Rows, each with the grade of its hidden value
13	-14	154	70	-39	39	93	127	179	-76	181	132	-99	-94	-19	166	-209	149	69	78	-44	76	-89	-76	82	167	-255	1	-125	216	-110	133	115	111	-161	-79 : T
-30	4	33	-22	-36	-152	4	-91	-39	-13	-64	32	89	198	-44	21	16	-21	22	0	31	20	-26	134	-100	-19	-20	90	105	-149	-58	-134	-80	-131	112	222 : G
45	136	-159	10	-152	-116	180	-176	40	45	27	81	18	29	-26	24	-166	-380	204	110	-131	-142	53	282	89	-26	-79	24	-61	-84	-33	-124	19	-157	46	142 : K
-38	-78	262	-19	-84	80	-24	318	80	-327	-48	212	14	94	-27	96	-111	330	-206	-72	267	-27	-141	-23	-260	91	-178	-60	32	111	-385	170	137	118	-48	41 : T
149	-19	-66	8	-46	-43	162	-102	209	4	310	113	-31	-113	-83	54	-399	-277	191	281	-208	-53	-29	68	194	102	-258	21	-198	78	-9	92	194	-122	-136	-55 : E
49	134	-128	95	-48	-42	78	35	121	36	130	50	-152	-151	-68	57	-228	-156	127	164	-188	-3	-67	64	86	125	-175	-112	-139	143	-31	209	99	120	-195	-179 : S
250	-30	-183	62	48	-51	113	-86	322	117	533	86	-178	-302	-138	61	-590	-342	266	484	-434	51	-81	-41	375	212	-373	-61	-321	203	128	319	288	-21	-355	-356 : Q
-80	243	-98	67	-183	-49	111	33	-44	-53	-192	55	-28	35	-4	32	29	-146	48	-74	30	-132	-2	249	-137	-17	3	-85	16	-9	-179	-23	-43	64	34	114 : Q
-44	-31	167	-20	-71	-58	-12	60	9	-132	-64	99	103	178	-7	90	12	170	-73	-56	134	52	-55	62	-149	1	-56	88	124	-80	-187	-118	-49	-87	89	235 : E
-31	137	-43	32	-144	-19	40	130	7	-134	-123	107	-25	38	-31	27	-67	-55	-45	-20	73	-107	-55	178	-171	14	-60	-115	15	15	-244	92	41	80	-21	37 : S
-15	5	31	-36	-74	-130	127	-160	-1	-15	-12	63	96	171	-33	19	-56	-148	109	19	15	-79	14	181	-35	-18	-68	109	16	-117	-55	-167	-23	-177	132	257 : G
-57	345	-285	77	-212	-129	231	-198	-71	98	-173	-13	-23	6	-18	-24	1	-481	230	-4	-128	-234	79	385	-14	-61	49	-55	-49	-77	-32	-129	-73	-51	81	160 : K
-63	-59	265	63	57	34	82	101	127	-86	147	22	-40	-46	-61	111	-91	298	4	11	37	110	-148	-199	-65	196	-215	45	-109	231	-86	166	84	126	-118	-20 : S
6	217	-287	29	-121	-178	333	-373	-4	169	25	-28	-34	-1	-75	-80	-158	-649	371	128	-217	-288	89	350	115	-10	-69	-4	-202	-46	102	-72	37	-121	70	107 : R
84	0	65	71	-85	27	45	169	214	-57	216	213	-151	-124	6	210	-300	82	89	145	-117	99	-61	-6	197	149	-287	-35	-103	188	-118	125	122	104	-215	-152 : T
-46	72	82	54	-116	-56	-118	217	3	-87	-130	146	-40	114	45	175	50	248	-87	-79	72	156	-52	94	-76	14	-50	-24	181	-34	-202	-60	-117	90	-12	78 : S
-13	-37	9	26	169	-165	143	-287	44	156	209	-164	2	6	-174	-79	-115	-137	196	167	-176	23	-102	-90	4	153	-140	101	-167	63	200	122	51	-60	-40	7 : G
-126	206	-92	59	-60	-142	-39	4	-148	4	-270	-70	20	140	-57	-38	183	-10	-52	-104	51	-12	-61	169	-277	-24	106	-55	147	-110	-100	-13	-153	59	75	142 : E
-135	-94	189	8	221	-173	112	-260	-41	108	81	-217	70	145	-161	-80	91	114	104	-2	-1	73	-136	-169	-169	147	-75	165	-74	43	163	62	-43	-25	72	148 : R
-190	-42	241	-106	-101	-132	63	-60	-176	-192	-341	62	230	452	0	-20	252	130	-103	-278	381	-135	-5	217	-398	-110	75	139	209	-234	-258	-281	-144	-147	367	520 : R
-159	-8	344	-49	-190	45	63	195	-45	-334	-267	182	177	275	59	113	148	323	-191	-277	412	-85	-44	119	-361	-49	-14	81	167	-59	-426	-191	-50	-42	218	418 : Q
46	-201	79	-57	222	-157	36	-188	73	20	253	-95	53	80	-223	-127	-214	-46	52	221	-69	19	-167	-137	-106	156	-190	73	-134	21	93	242	157	-89	-54	-30 : R
-145	33	111	-83	-110	-118	-11	12	-182	-211	-363	48	205	376	-40	-69	202	67	-176	-216	336	-152	-44	238	-460	-113	111	40	225	-240	-298	-156	-104	-112	280	408 : G
119	44	-113	62	-8	-48	122	-59	193	60	292	53	-109	-178	-99	47	-357	-235	187	277	-259	0	-65	21	182	144	-243	-45	-209	141	35	197	172	5	-210	-173 : Q
-4	-3	69	106	133	-31	11	64	133	40	218	-60	-137	-148	-129	46	-161	161	47	147	-146	156	-184	-211	-4	236	-213	-45	-150	244	43	333	101	193	-244	-228 : S
6	281	-219	80	-230	-60	213	-83	40	44	-46	89	-72	-68	14	66	-129	-394	220	58	-149	-169	68	323	99	-18	-64	-66	-91	8	-81	-78	1	-16	-13	68 : Q
-121	22	11	-9	75	-226	43	-208	-125	88	-119	-125	53	235	-104	-85	140	-55	75	-50	28	-10	-56	92	-190	18	22	70	54	-116	61	-41	-121	-33	148	190 : R
-142	29	123	-47	-76	-148	-31	-23	-159	-110	-293	22	167	346	-17	-4	219	125	-109	-189	238	-22	-33	177	-326	-86	93	92	235	-222	-187	-214	-169	-108	249	385 : G
-38	70	45	5	-123	-60	95	-24	7	-77	-62	84	68	111	-9	61	-29	-48	37	-28	51	-55	-10	158	-87	-10	-52	52	40	-60	-149	-120	-26	-89	84	214 : E
116	142	-232	111	-23	-103	107	-115	161	185	264	10	-167	-210	-76	73	-303	-314	270	288	-377	55	-25	79	281	126	-195	-54	-181	110	133	132	75	21	-223	-200 : Q
-50	10	122	-15	-88	-56	-10	76	-10	-139	-106	94	91	169	-14	64	22	127	-84	-66	142	11	-56	100	-186	-7	-34	45	119	-79	-210	-83	-42	-57	88	216 : E

Next part:
166	134	164	190	-138	-437	-134	189	168	-49	-88	4	323	6	-117	286	-3	529	-2	193	-234	-148	18	-37	-196	127	-360	104	143	6	281	-102	203	-6	314	84 : [15]
27	189	52	93	-135	234	99	-65	-15	-44	136	0	-617	-278	-108	-194	240	-321	-192	161	-127	-114	15	-169	-187	26	-103	63	-259	48	18	68	-57	-230	8	-191 : [16]
-224	-176	-12	-65	-56	220	256	-14	6	-259	247	50	-419	-114	-57	-353	156	-135	-164	117	-7	-90	-19	-242	236	-75	142	-15	-44	146	-106	-87	37	-85	-65	-147 : [7]
145	222	59	137	-80	189	243	-108	-162	-4	-94	-37	-458	-369	42	-195	306	-279	115	133	-176	199	-12	-131	-343	195	-14	91	-178	101	10	255	-150	-233	-132	-4 : [11]
-40	-79	-4	82	-8	-106	195	32	31	-95	59	-31	-206	-160	80	-127	107	144	110	64	-22	-197	54	-30	47	67	-138	132	141	58	177	126	93	-205	76	53 : [7]
-89	36	61	173	-8	-442	88	31	9	39	-69	-294	-320	-349	155	22	1	358	206	11	54	-599	302	171	-121	-17	-545	307	229	-297	481	61	277	-491	259	259 : [4]
169	175	70	243	-109	-387	-223	187	184	99	49	31	136	16	-81	309	-46	416	5	181	-190	-342	25	21	-136	80	-472	146	74	-6	345	56	167	-96	366	53 : [15]
-42	-85	-41	102	-30	-95	33	113	86	-41	113	83	52	79	17	-17	-11	257	133	80	-93	-72	-127	-92	224	42	-51	57	107	195	63	85	65	13	69	36 : [7]
175	180	82	234	-29	-468	-18	120	-44	52	-98	-118	-12	-282	79	214	74	322	93	210	-153	-307	241	76	-359	129	-544	175	118	-173	374	105	165	-273	282	245 : [16]
98	-30	-31	127	19	-179	264	-10	-33	47	140	-26	-370	-319	196	-61	168	39	180	141	9	-388	253	53	-178	148	-312	253	171	-17	425	428	45	-489	211	130 : [9]
-214	66	27	124	-43	-240	-176	194	-249	-28	-107	-73	333	73	2	113	-169	378	191	188	-232	268	-163	-226	228	-129	-31	-121	-94	4	-259	-343	102	289	-102	365 : [11]
-148	117	125	51	-212	310	18	-66	278	-196	5	-61	-493	-47	-284	-298	141	-60	-209	-99	-88	-64	-270	-169	139	-54	65	60	-177	142	-96	-265	77	0	-74	-386 : [4]
-34	-14	-126	30	56	259	194	39	-50	-324	240	76	-655	-334	-75	-367	347	-427	-534	199	-79	-203	82	-145	-15	-18	-142	-130	-204	76	-242	-74	9	-29	-78	-281 : [16]
-294	-211	-14	-119	-60	314	366	-81	-109	-240	295	41	-543	-175	3	-446	180	-262	-89	144	29	-26	24	-306	246	-98	261	-4	-84	146	-126	-18	-31	-181	-133	-96 : [7]
-168	-160	107	-37	-106	-109	186	64	-42	-191	96	29	81	-11	-18	-91	23	261	81	194	-91	51	15	-251	140	-18	110	21	108	104	37	-124	97	-44	50	116 : [9]
67	-159	-175	72	111	2	220	169	-275	-98	20	253	378	60	196	-72	111	101	302	233	-221	555	-201	-215	180	209	243	-170	77	421	-310	267	-166	297	-245	252 : [16]
153	98	133	265	-5	-653	100	85	56	52	-388	-268	210	-261	200	206	18	697	490	-35	-77	-242	173	244	-298	235	-511	329	421	-166	544	170	257	-329	242	393 : [4]
105	0	-10	126	-44	-119	50	112	60	-28	113	125	32	-15	5	42	85	171	50	175	-148	-67	-35	-92	-11	126	-133	58	73	179	131	172	23	-50	133	12 : [15]
115	57	-52	242	77	-330	87	87	119	-22	-147	-147	-177	-264	142	-3	112	310	153	-63	-26	-384	89	231	-104	158	-493	209	245	-53	312	189	190	-237	145	95 : [4]
-179	-141	-153	-18	60	178	188	85	-254	-202	253	128	-271	-136	55	-277	151	-233	-153	259	-97	97	-1	-267	220	-71	103	-174	-147	165	-330	-27	-60	91	-178	31 : [16]
-206	15	36	54	-120	167	-20	38	202	-217	10	-44	-264	28	-206	-241	53	90	-162	-76	-84	-44	-259	-146	289	-90	34	-19	-92	144	-187	-316	122	137	-96	-245 : [4]
-361	-139	55	-168	-139	398	217	3	-232	-364	195	104	-226	-30	-173	-401	140	-254	-248	258	-156	428	-155	-533	291	-173	485	-253	-289	224	-539	-406	-76	240	-314	-93 : [16]
-344	-313	-53	-83	75	-112	297	79	-111	-371	207	-87	-320	-243	75	-324	97	84	-197	151	80	-332	230	-131	279	-162	-89	-28	144	-87	-51	-249	227	-130	10	85 : [7]
25	55	157	96	-132	-299	84	55	-37	-7	25	-58	-18	-175	7	107	44	276	111	230	-123	-177	186	-110	-213	62	-234	165	96	-72	325	36	117	-279	240	181 : [15]
293	299	91	274	-37	-173	71	37	-102	39	-386	-74	135	-221	74	89	184	199	339	78	-294	367	-133	-4	-385	321	-157	91	7	110	55	194	-49	1	-83	204 : [11]
149	-17	-152	194	100	-213	57	199	-228	77	-44	164	405	31	222	127	24	253	400	214	-230	336	-133	-76	51	215	-43	-52	107	277	-85	334	-95	173	-81	348 : [16]
131	250	110	156	-158	77	-32	20	127	-94	-1	5	-330	-179	-199	-49	210	-76	-242	133	-210	-79	-63	-118	-238	87	-202	45	-185	63	36	-63	29	-65	80	-226 : [16]
-81	104	32	89	-131	0	-43	21	14	50	300	-7	-519	-179	-81	-34	52	-104	-175	214	-62	-445	143	-134	-41	-111	-285	120	-165	-76	200	25	66	-316	219	-72 : [15]
242	59	-98	176	-7	77	145	37	2	104	120	206	-116	-61	105	-24	181	-68	219	141	-158	88	-120	-65	-85	259	-40	96	10	329	116	524	-164	-114	19	-13 : [15]
10	19	10	65	-104	100	3	90	142	-153	206	142	-184	2	-166	-92	130	-18	-255	171	-150	-97	-104	-190	74	18	-55	-29	-97	194	-42	-53	33	46	84	-224 : [15]
-94	12	80	47	-175	7	-57	93	43	-49	174	110	34	110	-146	19	-27	157	-26	206	-174	36	-129	-274	143	-46	50	-8	-89	166	-21	-112	29	56	84	-28 : [15]
-250	-155	75	-6	-76	-188	78	102	34	-205	105	-58	-13	-19	-46	-86	-38	330	-24	118	-34	-193	39	-164	239	-116	-63	39	119	-10	57	-262	216	-43	108	86 : [7]
116	228	-111	277	-7	-53	-168	120	-116	233	-8	64	0	-2	80	137	-20	72	278	121	-227	111	-210	-48	20	91	-190	29	-149	163	-40	253	-90	60	-37	170 : [11]

Part 3:
-19	-239	332	42	-143	-39	97	-10	294	330	-422	-136	72	-140	-250	81	-54	-240	82	-10	-46	141	83	60	21	-22	190	-26	315	-35	-320	30	-194	-44	-107	74 : [28]
-69	104	-259	-116	-73	-237	-148	523	-271	56	-77	114	-259	246	-245	-36	-284	-320	-444	-269	217	-517	-228	16	-240	234	-143	199	232	-19	688	161	154	41	22	-44 : [24]
60	-241	141	-80	137	57	-134	317	-333	-74	-261	57	-142	22	-192	-204	101	-219	40	-69	245	-70	-55	-36	140	246	64	178	113	95	250	8	41	196	17	57 : [28]
-259	480	-238	50	-403	48	399	-276	612	200	499	227	38	10	-80	-88	-212	79	-259	299	-264	-47	216	-103	-363	-446	-206	-111	204	-299	-141	233	-182	-212	-69	-215 : [23]
-160	86	-5	72	-296	46	247	-229	528	264	64	111	45	89	-68	25	-275	-221	26	74	-271	109	262	22	-143	-250	2	-138	101	-206	-385	191	-157	-208	-128	-55 : [37]
105	-27	-145	180	67	-53	86	18	-166	-201	182	158	-126	27	121	-33	114	-112	63	-45	-35	-109	27	-2	-54	-61	-77	-6	-201	-133	238	23	75	62	-60	-93 : [37]
-54	-78	34	-73	-153	-5	-63	177	132	281	-357	-171	-96	46	-161	-37	-130	-156	-197	-105	78	-145	-40	106	19	286	83	99	265	82	-57	59	-158	-191	45	98 : [37]
-24	-7	175	94	-176	1	160	-216	369	262	-53	-114	104	-161	-38	-36	32	146	16	220	-68	59	129	18	80	19	175	38	170	6	-333	-57	-215	-276	-16	81 : [23]
14	-193	117	80	13	-236	-66	195	-81	123	-229	25	-39	46	-114	93	-107	-278	-42	-119	88	-180	-51	27	-25	133	110	51	137	-15	148	63	65	-6	-106	65 : [27]
-147	142	10	-27	-379	-22	136	-59	451	405	-251	-207	10	-74	-214	12	-217	-41	-301	-10	-108	-58	61	126	-156	8	44	52	375	-48	-253	13	-290	-295	18	23 : [37]
114	28	-87	63	-81	-21	242	64	-7	-96	221	247	-135	54	-177	-36	-64	-287	148	-84	-110	12	62	-31	-142	-280	-102	40	-75	-234	314	44	90	180	-92	-164 : [23]
-117	82	-141	-7	-104	-62	-64	117	17	89	-46	24	-102	109	-5	-94	-130	-79	-281	-19	64	-263	-11	34	-85	188	-40	79	123	-2	93	109	-44	-174	15	21 : [24]
-9	-59	173	215	-78	-31	284	-298	448	198	250	144	140	-47	66	74	19	14	265	294	-171	127	224	-109	49	-221	146	-160	-1	-133	-329	130	-81	-178	-159	-5 : [33]
56	-178	124	238	90	-239	1	0	-99	-8	-63	45	33	-80	79	104	90	-92	45	18	29	-120	7	-6	1	25	116	-20	-9	-54	55	-5	54	-11	-134	35 : [27]
-39	-167	178	122	38	-317	-36	139	169	384	14	73	66	180	-26	188	-194	-89	11	109	135	-296	-25	-122	107	242	271	-18	184	99	85	188	110	-261	-113	163 : [33]
-49	-147	15	-148	54	112	-141	246	-47	88	-36	162	-147	290	-68	-234	-137	-204	43	47	193	-151	36	-73	214	378	82	128	40	134	87	209	55	-108	29	124 : [23]
-271	288	-274	-105	-298	-22	104	152	347	284	156	183	-124	286	-178	-43	-411	-243	-373	-5	-56	-279	45	-48	-301	-55	-174	-44	284	-142	120	365	-57	-176	-31	-105 : [37]
80	-117	67	218	198	60	19	-137	-235	-293	107	80	3	-209	240	-190	433	176	111	223	71	19	79	-66	122	28	21	8	-163	-17	-30	-74	-40	71	-31	-15 : [28]
-36	146	-336	-58	5	-65	-86	395	-264	-98	93	107	-274	140	-55	-136	3	-113	-392	-112	202	-447	-203	-28	-190	198	-228	109	110	-28	593	184	62	55	66	-108 : [24]
80	-260	109	113	229	-259	-91	210	-224	-10	214	369	-44	314	31	29	-159	-274	265	32	165	-241	23	-166	185	192	191	72	-159	33	364	158	359	-4	-152	112 : [33]
282	-508	299	94	272	3	-136	125	-313	-86	-258	-15	-72	16	49	-86	203	-158	442	-50	177	57	19	30	448	393	311	166	-211	176	33	-141	100	16	-22	213 : [23]
-150	200	-147	9	-79	-59	4	98	-50	-31	116	109	-69	-32	-40	-170	19	57	-361	127	103	-269	-33	-66	-188	23	-139	81	198	-64	219	106	-46	-26	4	-77 : [28]
55	-260	217	77	-26	100	69	-97	126	39	-259	-38	2	-122	-34	-64	116	-194	216	26	-65	198	134	73	113	8	107	-25	18	-58	-331	16	-155	-3	-84	43 : [27]
-155	337	-378	65	-135	-134	52	80	-32	-76	319	198	-135	112	55	-94	-122	-6	-427	27	-1	-385	-28	-36	-318	-61	-240	38	54	-164	362	156	38	-90	-11	-151 : [24]
-14	-150	71	64	12	-75	-80	67	-46	43	-185	-7	-38	4	15	-49	4	-130	-45	-7	72	-113	15	41	50	194	80	58	61	18	-37	44	-32	-89	-48	78 : [27]
26	-58	64	232	121	47	34	-316	22	-128	268	95	85	-84	368	-183	269	311	165	368	5	1	191	-75	254	136	147	19	-237	48	-258	-58	-45	-254	-24	97 : [23]
-91	-17	292	97	-303	55	328	-379	729	439	-22	-61	201	-159	-130	41	-94	31	166	298	-235	258	273	-9	35	-216	208	-96	245	-104	-635	55	-291	-304	-111	50 : [33]
-155	69	-56	123	-67	106	159	-233	252	-58	262	256	26	18	148	-136	30	-68	36	257	-144	60	235	-87	-92	-210	-105	-166	-48	-199	-285	251	-92	-67	-131	-100 : [27]
89	-137	215	139	2	-95	67	-99	96	129	-31	-62	72	-138	10	-22	122	129	114	175	50	-24	46	-14	177	131	228	104	54	64	-97	-112	-63	-180	-28	118 : [33]
-63	115	-116	-53	-253	116	199	24	265	118	6	72	-123	52	-205	-92	-155	-244	-81	-55	-133	23	95	45	-179	-165	-126	3	140	-175	-19	136	-139	-14	-21	-120 : [37]
-247	136	138	10	-373	235	353	-332	758	359	-57	-41	130	-208	-176	-73	-24	-20	-68	295	-259	282	273	-21	-182	-365	-40	-210	394	-207	-676	220	-438	-147	-89	-106 : [28]
308	-79	-38	301	216	2	181	-212	-406	-565	442	286	-65	-170	237	-189	405	87	399	121	-64	98	126	-48	111	-214	-28	122	-520	-175	287	-254	175	212	-73	-114 : [23]
-98	208	-177	35	-120	5	167	-61	122	-48	417	329	-60	148	-12	-164	-153	-72	-45	160	-76	-109	147	-110	-128	-171	-117	35	-44	-173	143	156	62	-61	-65	-109 : [23]
-116	-43	-40	-59	-4	-4	-99	185	88	201	20	110	-89	264	0	-105	-165	-104	-105	87	150	-253	17	-81	105	326	76	38	117	108	56	249	17	-222	6	103 : [23]
-14	-26	-179	-162	-62	203	46	326	25	27	-16	150	-280	224	-200	-164	-86	-379	-41	-133	57	-97	-28	-22	-69	71	-177	0	93	-75	243	303	-35	119	23	-110 : [37]

New part:
205	260	-53	-105	620	-240	-503	-258	183	465	-39	348	-132	-186	527	194	-206	243	-117	-160	-48	-309	116	233	-403	252	148	-201	97	-9	139	-38	96	172	-141	-194 : H
-207	-263	148	-155	562	-152	-675	-529	315	-411	215	311	-44	-228	-186	51	233	89	-86	-93	215	276	115	-32	-227	202	-227	84	-305	68	255	171	-74	-343	-124	182 : W
114	-530	197	191	-130	448	374	531	-283	-308	417	-450	-523	255	-300	15	-283	-20	168	124	52	143	-50	-452	496	-136	103	44	-143	-62	-109	-304	531	489	187	-169 : M
-219	-194	-23	-94	-277	-72	142	121	173	-112	-206	-325	6	-19	-218	19	38	-53	-47	-56	66	225	-76	-126	167	60	-97	207	-173	23	91	36	68	-73	-78	56 : Z
-70	-455	197	262	-565	188	371	372	-75	-495	-30	-359	-121	332	-603	-136	-129	-23	151	71	-28	305	-246	-272	468	-26	6	350	-220	-70	-79	2	349	153	148	182 : M
-14	67	1	27	-53	-113	-41	12	122	152	-87	47	-101	55	3	-63	-144	150	-21	-140	-53	-53	11	49	-162	67	128	162	5	-27	85	80	17	64	-48	-84 : H
-90	222	-193	-271	244	255	-139	238	-44	428	368	22	-210	-120	11	-133	-39	145	-47	-347	6	-26	365	-95	-19	-294	108	-80	202	57	139	-162	-463	34	-57	-233 : H
-119	-127	-82	76	-268	-119	70	72	110	-148	-281	-301	-64	170	-208	-81	-10	-156	58	172	-18	108	-199	-67	125	31	-36	190	-172	11	185	37	82	-16	-43	117 : N
-17	-106	123	-86	312	-104	-439	-241	199	-180	64	289	102	-187	-115	49	-12	188	-125	-220	89	124	49	77	-69	244	-103	77	-126	-28	39	83	55	-117	-43	177 : M
-226	142	-90	-187	-355	102	222	263	31	337	-24	-243	-30	30	-135	-181	-174	186	-85	-459	-99	137	96	11	-73	-212	91	321	75	7	56	42	-308	-68	-61	-167 : W
-125	-444	75	68	-347	303	410	544	-115	-461	205	-452	-213	139	-550	-78	50	-225	116	240	227	228	-31	-457	703	-31	-87	56	-169	-16	-79	-194	258	174	122	90 : C
56	198	-110	-72	216	100	-164	94	-64	276	229	60	-196	11	70	-160	-219	99	-37	-151	-15	-152	157	46	-133	-92	125	4	115	-25	106	-105	-174	107	-1	-159 : L
-177	-53	-76	-40	-234	-247	57	-49	224	-37	-317	-238	10	17	-84	-47	-24	-79	-72	31	48	74	-119	22	-83	139	-55	252	-167	-2	165	117	51	-105	-109	30 : Z
-108	392	-344	-542	225	342	-162	344	-117	712	188	-215	75	-282	159	-42	-182	156	-207	-637	-97	67	291	99	110	-359	-31	-124	269	73	89	-308	-594	-44	-101	-159 : M
-182	-208	64	-253	386	-145	-441	-235	308	-334	46	162	158	-362	-173	156	269	-23	-156	-42	315	215	107	-64	149	337	-296	-74	-226	49	86	38	23	-260	-118	253 : C
97	31	35	114	133	-164	-229	-112	107	35	-119	136	-108	98	62	-2	-162	100	24	24	-66	-105	-93	101	-143	172	99	60	-51	-35	112	53	164	109	-33	19 : W
-136	-336	56	138	-427	89	299	336	44	-376	-20	-275	-113	164	-513	-120	69	-110	100	142	103	207	-69	-319	428	-2	-18	203	-155	-25	4	-6	163	80	65	130 : Z
-127	-84	-37	-34	-202	-186	85	51	179	-123	-231	-194	44	-24	-138	-29	-11	-108	-77	85	132	47	-90	-22	92	214	-81	161	-149	-23	64	52	127	-52	-61	83 : Y
-48	-316	3	65	-253	217	417	488	-149	-258	157	-525	-319	165	-279	-66	-107	-268	90	317	201	48	-65	-355	499	-3	-20	19	-146	-27	-25	-235	324	261	92	-74 : C
-171	93	-98	111	-423	27	147	192	12	-41	-9	-79	-72	255	-420	-421	-51	-19	71	-37	-41	43	12	-47	-5	-175	107	355	17	-31	137	128	-309	-88	36	52 : W
-32	48	-44	-4	-2	-143	-19	-3	143	140	-34	7	-159	4	40	-71	-109	71	-49	-51	37	-101	71	0	-198	85	112	132	-8	-28	117	58	16	65	-64	-147 : N
58	494	-350	-437	656	245	-502	169	-57	789	252	152	-72	-273	363	57	-67	184	-94	-436	-113	-152	367	105	9	-273	79	-414	345	110	194	-327	-570	73	-131	-179 : H
110	339	-250	-212	518	57	-377	77	15	512	174	183	-146	-172	290	8	-76	90	-61	-152	-11	-247	273	56	-72	-70	116	-297	226	36	167	-210	-282	137	-87	-163 : N
-158	-395	108	119	-528	139	425	455	-1	-498	-6	-361	-42	152	-609	-115	63	-174	82	185	192	242	-107	-347	616	76	-86	201	-187	-43	-104	-40	253	76	102	193 : C
-212	422	-351	-651	166	182	-22	349	57	803	115	-199	99	-447	255	42	-50	155	-289	-638	60	2	417	49	47	-206	-33	-151	286	89	55	-240	-585	-89	-189	-284 : Y
-20	-201	79	108	-187	36	70	128	-4	-167	-94	-234	-117	187	-204	-35	-177	14	58	14	-59	139	-193	-63	154	34	9	196	-156	-30	47	-15	237	106	31	71 : L
23	-33	-61	107	22	47	-44	94	-59	-4	46	-161	-282	218	-72	-132	-161	-70	104	147	-46	-47	-77	-63	8	-76	89	71	-63	-6	180	-74	52	136	14	-52 : W
-94	126	8	-100	82	-336	-208	-193	315	-49	-80	325	181	-240	-63	-94	49	71	-207	-84	252	-115	142	136	-202	398	-52	131	-36	-63	13	198	-53	-185	-90	87 : C
-34	77	33	44	135	-240	-255	-187	266	-48	91	438	-32	-104	-127	-167	55	157	-85	-82	153	-127	217	26	-288	219	95	150	11	-60	85	209	-112	-80	-46	1 : N
-5	-118	-82	147	-127	139	145	232	-152	-47	68	-401	-403	337	-131	-178	-202	-174	163	250	-55	-9	-136	-162	106	-184	98	111	-102	2	200	-134	102	203	47	-109 : W
-70	-183	11	93	-176	88	36	133	-41	-227	-19	-260	-128	211	-303	-139	-112	-82	83	79	-28	159	-162	-96	187	-58	-30	194	-161	-12	113	-31	86	31	43	114 : L
100	158	-106	2	285	-104	-231	-34	83	232	66	159	-206	-21	168	-47	-117	55	-20	25	24	-237	127	37	-191	77	140	-73	69	-20	151	-45	-25	143	-53	-143 : N
65	-21	14	40	12	-154	-124	-77	77	16	-221	-97	-11	60	70	24	-265	45	-61	-27	-63	-20	-197	150	-90	192	3	143	-118	-54	73	11	245	75	-32	46 : M
-135	-156	96	-153	404	-182	-500	-335	341	-187	63	313	29	-266	-95	120	202	153	-107	-169	161	171	146	-30	-129	238	-127	22	-168	42	152	135	-29	-200	-130	124 : N
-99	7	-18	-136	-17	-196	-4	0	177	-17	-139	-88	67	-141	6	17	-60	-58	-155	9	202	-38	-13	58	13	307	-95	78	-105	-29	16	30	123	-61	-81	22 : C
173	-157	126	141	136	-205	-277	-160	124	-183	-290	47	56	50	40	160	-215	64	-20	71	-64	7	-294	146	47	359	-41	44	-190	-67	23	12	478	132	-6	216 : M
-27	-98	125	-93	301	-74	-398	-210	184	-162	138	296	67	-195	-129	12	-21	200	-135	-241	115	108	106	51	-97	216	-80	95	-103	-37	28	81	24	-109	-31	126 : M
157	120	48	103	185	-187	-199	-138	84	152	-15	212	-152	51	182	-51	-299	172	-55	-50	-28	-236	-12	172	-336	217	165	98	7	-88	59	63	180	155	-19	-121 : L
